Below is a small trained network, with its code and all its weights. Each question gives an input and a target symbol and asks what happens when units are switched off, that is, made to give their printed mean instead of their output.

import numpy as np


def w(rows, s, z=0):
    codes = np.array(rows[::2]) - 128.0
    scale = np.full(codes.shape[1], s)
    scale[-1] = z or s
    return codes * scale


def norm(h):
    return h / np.sqrt((h * h).mean(-1, keepdims=True) + 1e-5)


def f(y):
    return y / 2 * (1 + np.tanh(0.7978845608 * (y + 0.044715 * y**3)))


def softmax(a):
    e = np.exp(a - a.max(-1, keepdims=True))
    return e / e.sum(-1, keepdims=True)


def log_softmax(a):
    a = a - a.max(-1, keepdims=True)
    return a - np.log(np.exp(a).sum(-1, keepdims=True))


def net(x, mask):
    ids = ['ΓΘΛδζητ'.index(c) for c in x.split()]
    T = len(ids)
    res = E[ids] + P[:T]
    u = 0
    for l in range(3):
        r = norm(res)
        for j in range(3):
            rows = slice(2 * j, 2 * j + 2)
            q, k, v = (r @ M[l][rows].T for M in (Q, K, V))
            z = softmax(np.where(np.tri(T) > 0, q @ k.T / 2**0.5, -1e9)) @ v
            o = O[l][rows]
            res = res + np.where(mask[u + j], z, o[:, -1]) @ o[:, :-1]
        u += 3
        y = f(norm(res) @ A[l][:, :-1].T + A[l][:, -1])
        res = res + np.where(mask[u : u + 4], y, B[l][:, -1]) @ B[l][:, :-1]
        u += 4
    return log_softmax(norm(res)[-1] @ U[:, :-1].T + U[:, -1])


Q, K, V, O, A, B = {}, {}, {}, {}, {}, {}
E = w([
[204,90,180,181,140,49,49],'Γ',
[135,177,162,109,171,170,249],'Θ',
[220,151,113,143,155,253,112],'Λ',
[209,19,60,195,59,62,133],'δ',
[109,44,165,159,171,9,196],'ζ',
[196,45,156,46,113,137,114],'η',
[36,163,76,68,188,220,87],'τ',
],0.0043)
P = w([
[86,52,167,166,114,250,148],'0',
[135,73,102,116,189,152,146],'1',
[146,105,104,124,176,122,139],'2',
[159,136,103,121,166,106,148],'3',
[159,162,109,121,151,98,136],'4',
[163,181,108,122,138,94,139],'5',
[164,196,114,117,133,89,135],'6',
[173,209,114,115,126,90,126],'7',
],0.0025)
Q[0] = w([
[18,102,126,161,119,149,255],'L0H0',
[44,117,130,170,22,45,59],'L0H0',
[172,69,184,77,195,93,72],'L0H1',
[121,95,85,39,63,110,187],'L0H1',
[147,97,163,91,135,71,122],'L0H2',
[101,190,112,104,113,210,173],'L0H2',
],0.0049)
K[0] = w([
[106,132,118,161,131,97,255],'L0H0',
[112,54,55,182,98,41,68],'L0H0',
[189,133,74,155,96,98,109],'L0H1',
[92,145,184,187,169,55,115],'L0H1',
[157,108,148,100,115,73,126],'L0H2',
[86,142,136,103,136,203,165],'L0H2',
],0.0065)
V[0] = w([
[105,130,254,152,186,91,114],'L0H0',
[115,35,119,171,109,86,137],'L0H0',
[114,174,72,107,158,147,116],'L0H1',
[141,85,191,124,90,146,155],'L0H1',
[124,84,132,143,126,163,52],'L0H2',
[168,88,164,201,86,109,126],'L0H2',
],0.0045)
O[0] = w([
[117,211,143,206,231,94,135,139],'L0H0',
[152,252,161,126,86,172,115,106],'L0H0',
[172,196,112,124,84,70,93,55],'L0H1',
[72,84,118,109,131,174,105,246],'L0H1',
[174,110,18,68,89,124,165,177],'L0H2',
[95,75,113,80,206,230,165,202],'L0H2',
],0.0033,0.0013)
A[0] = w([
[92,199,137,81,172,252,125,49],'L0N0',
[157,86,201,181,110,85,42,56],'L0N1',
[156,96,76,41,26,169,129,9],'L0N2',
[125,208,92,91,119,49,76,33],'L0N3',
],0.0047,0.0012)
B[0] = w([
[126,48,82,125,84,23,139,254],'L0N0',
[125,82,27,117,254,179,171,129],'L0N1',
[129,218,190,206,184,86,100,247],'L0N2',
[175,204,161,132,151,249,231,117],'L0N3',
],0.0035,0.0016)
Q[1] = w([
[122,187,117,163,94,72,184],'L1H0',
[225,95,4,141,145,149,162],'L1H0',
[150,185,69,238,75,207,174],'L1H1',
[108,113,165,65,165,84,70],'L1H1',
[172,250,137,152,95,218,87],'L1H2',
[135,254,134,153,121,88,202],'L1H2',
],0.0071)
K[1] = w([
[104,208,106,123,107,106,187],'L1H0',
[206,176,36,177,96,237,116],'L1H0',
[216,119,142,255,160,177,235],'L1H1',
[80,134,114,76,122,123,51],'L1H1',
[143,181,43,90,105,220,72],'L1H2',
[50,158,50,141,110,89,87],'L1H2',
],0.0073)
V[1] = w([
[54,57,249,96,123,66,107],'L1H0',
[137,172,40,224,129,176,21],'L1H0',
[84,152,150,208,156,213,131],'L1H1',
[186,85,243,124,146,94,94],'L1H1',
[251,87,78,199,149,231,40],'L1H2',
[220,110,210,171,161,163,206],'L1H2',
],0.0023)
O[1] = w([
[154,221,45,175,136,109,166,27],'L1H0',
[67,65,147,82,151,150,252,151],'L1H0',
[156,168,119,57,99,77,146,106],'L1H1',
[115,151,82,184,80,238,192,134],'L1H1',
[77,250,154,182,166,64,142,188],'L1H2',
[52,131,168,174,1,166,47,253],'L1H2',
],0.0026,0.0012)
A[1] = w([
[81,80,70,113,120,62,95,2],'L1N0',
[140,132,176,165,85,142,101,213],'L1N1',
[85,151,112,106,158,114,99,124],'L1N2',
[153,254,200,176,119,127,109,37],'L1N3',
],0.0064,0.001)
B[1] = w([
[75,114,135,195,64,255,103,254],'L1N0',
[90,154,108,137,253,90,186,250],'L1N1',
[86,169,86,187,86,120,120,146],'L1N2',
[108,162,248,217,186,249,125,134],'L1N3',
],0.0041,0.00071)
Q[2] = w([
[60,27,43,226,76,115,194],'L2H0',
[69,117,114,122,115,159,129],'L2H0',
[96,180,60,26,86,48,224],'L2H1',
[181,119,229,77,141,193,172],'L2H1',
[155,73,147,179,190,94,72],'L2H2',
[72,254,129,60,32,157,189],'L2H2',
],0.0064)
K[2] = w([
[163,29,167,222,144,51,205],'L2H0',
[135,81,164,116,173,100,152],'L2H0',
[44,207,62,142,20,59,163],'L2H1',
[201,237,121,10,157,134,182],'L2H1',
[94,255,36,73,109,178,137],'L2H2',
[169,38,239,194,131,69,143],'L2H2',
],0.0059)
V[2] = w([
[136,171,120,115,125,48,125],'L2H0',
[23,140,150,251,55,118,162],'L2H0',
[128,31,217,232,81,122,137],'L2H1',
[131,101,206,209,44,196,48],'L2H1',
[58,171,156,202,76,159,52],'L2H2',
[112,79,154,190,118,227,92],'L2H2',
],0.0027)
O[2] = w([
[150,85,148,214,159,123,121,9],'L2H0',
[110,80,62,3,151,170,14,132],'L2H0',
[244,231,148,108,152,119,193,231],'L2H1',
[197,128,211,113,246,65,221,36],'L2H1',
[125,85,148,198,7,118,167,18],'L2H2',
[99,111,118,84,6,121,82,254],'L2H2',
],0.0027,0.0016)
A[2] = w([
[182,200,120,73,167,97,164,125],'L2N0',
[27,105,230,160,86,52,160,3],'L2N1',
[102,2,109,83,160,191,171,82],'L2N2',
[131,46,171,125,55,195,119,88],'L2N3',
],0.0067,0.0066)
B[2] = w([
[67,141,84,135,192,49,149,221],'L2N0',
[32,3,182,121,125,150,191,120],'L2N1',
[211,57,104,174,155,167,35,252],'L2N2',
[77,209,152,112,167,95,194,155],'L2N3',
],0.0062,0.0042)
U = w([
[212,39,73,159,160,176,45,246],'Γ',
[65,168,43,108,224,12,171,37],'Θ',
[158,254,253,208,200,205,179,42],'Λ',
[220,166,113,209,24,94,234,67],'δ',
[38,12,221,125,103,142,217,132],'ζ',
[153,177,237,29,68,55,45,68],'η',
[17,190,50,119,50,228,101,254],'τ',
],0.0045,0.00063)

Each question gives the input, a string of symbols that net reads in full, and the target symbol t.
The units are the heads (2 rows each of Q, K, V and O) and the neurons (one row each of A and B). Each row of codes is followed by its name. A weight is (code - 128) times the scale printed after its matrix; where a second scale follows, it is the last column's (O, A, B and U).
mask holds one flag per unit, layer by layer, with each layer's heads first. A switched-off unit (its flag False) gives its mean, the last column of its rows in O or B, instead of its output. The means were averaged over made-up inputs and are rounded, as every weight is.
A unit's drop is (log p(t) with every unit on - log p(t) with that unit switched off) / (log p(t) with every unit on - log p(t) with every unit switched off).
The circuit of an input: a set's keep is (log p(t) with only the set's units on - log p(t) with every unit switched off) / (log p(t) with every unit on - log p(t) with every unit switched off). Starting from the 12 units with the biggest drops (on a tie, the unit counted first), units are removed one at a time, each time the one whose removal leaves the highest keep (on an exact tie, the one counted first), for as long as the keep stays at least 0.8.
units of the circuit, in order: the units of the circuit, biggest drop first
k most important neurons: the k neurons with the biggest drops, biggest first
top k neurons in layer l: the k neurons of layer l with the biggest drops, biggest first
which heads matter: for each layer, one digit per head in row order, 1 if its drop is at least 0.15 and else 0, layers parted by /
input Θ τ Θ ζ δ δ, target δ: which heads matter : 100 / 000 / 001
input Θ τ ζ η δ Λ, target Λ: top 2 neurons in layer 1 : [L1N3; L1N1]
input τ ζ δ, target δ: 4 most important neurons : [L1N0; L2N3; L0N0; L0N2]
input δ η Λ Λ ζ δ η, target Θ: units of the circuit, in order : [L0N2; L2N0; L2N2]
input ζ Γ Γ δ Γ, target Λ: units of the circuit, in order : [L0H0; L1N3]
input δ τ τ, target Θ: 4 most important neurons : [L0N3; L1N0; L2N0; L0N0]
input δ η δ, target Θ: which heads matter : 110 / 001 / 000
input τ τ η Λ Λ, target Θ: which heads matter : 111 / 101 / 000
input τ τ η Λ Γ η Θ, target Γ: 3 most important neurons : [L0N2; L0N3; L1N2]
input Γ δ η τ η, target η: which heads matter : 000 / 000 / 101
input η δ Θ Γ δ Θ Γ η, target Θ: top 2 neurons in layer 0 : [L0N2; L0N3]
input Γ δ η ζ, target Γ: top neuron in layer 2 : [L2N2]
input Θ Θ δ Λ Λ, target Θ: which heads matter : 110 / 101 / 000
input Γ Λ δ η ζ Γ, target Θ: top neuron in layer 2 : [L2N2]
input Γ Θ ζ, target Γ: which heads matter : 000 / 000 / 000
input Γ ζ ζ Γ Γ, target Λ: which heads matter : 100 / 001 / 000
input Θ ζ δ Γ Θ Γ, target Θ: units of the circuit, in order : [L0N1; L2N2]
input τ τ η Θ η η δ η, target Λ: 2 most important neurons : [L0N2; L0N0]
input η Λ Θ ζ τ δ Λ, target Λ: units of the circuit, in order : [L1N3; L2N2]
input τ ζ Θ Λ τ τ η τ, target Λ: 4 most important neurons : [L0N3; L1N3; L0N1; L2N2]
input δ δ Γ Θ δ, target Λ: 2 most important neurons : [L0N2; L0N0]
input δ Θ δ δ Λ δ δ, target Λ: 2 most important neurons : [L0N2; L1N3]
input Γ τ τ, target Θ: top 2 neurons in layer 0 : [L0N3; L0N0]
input δ ζ Γ Γ Θ τ Γ ζ, target ζ: most important neuron : [L2N1]
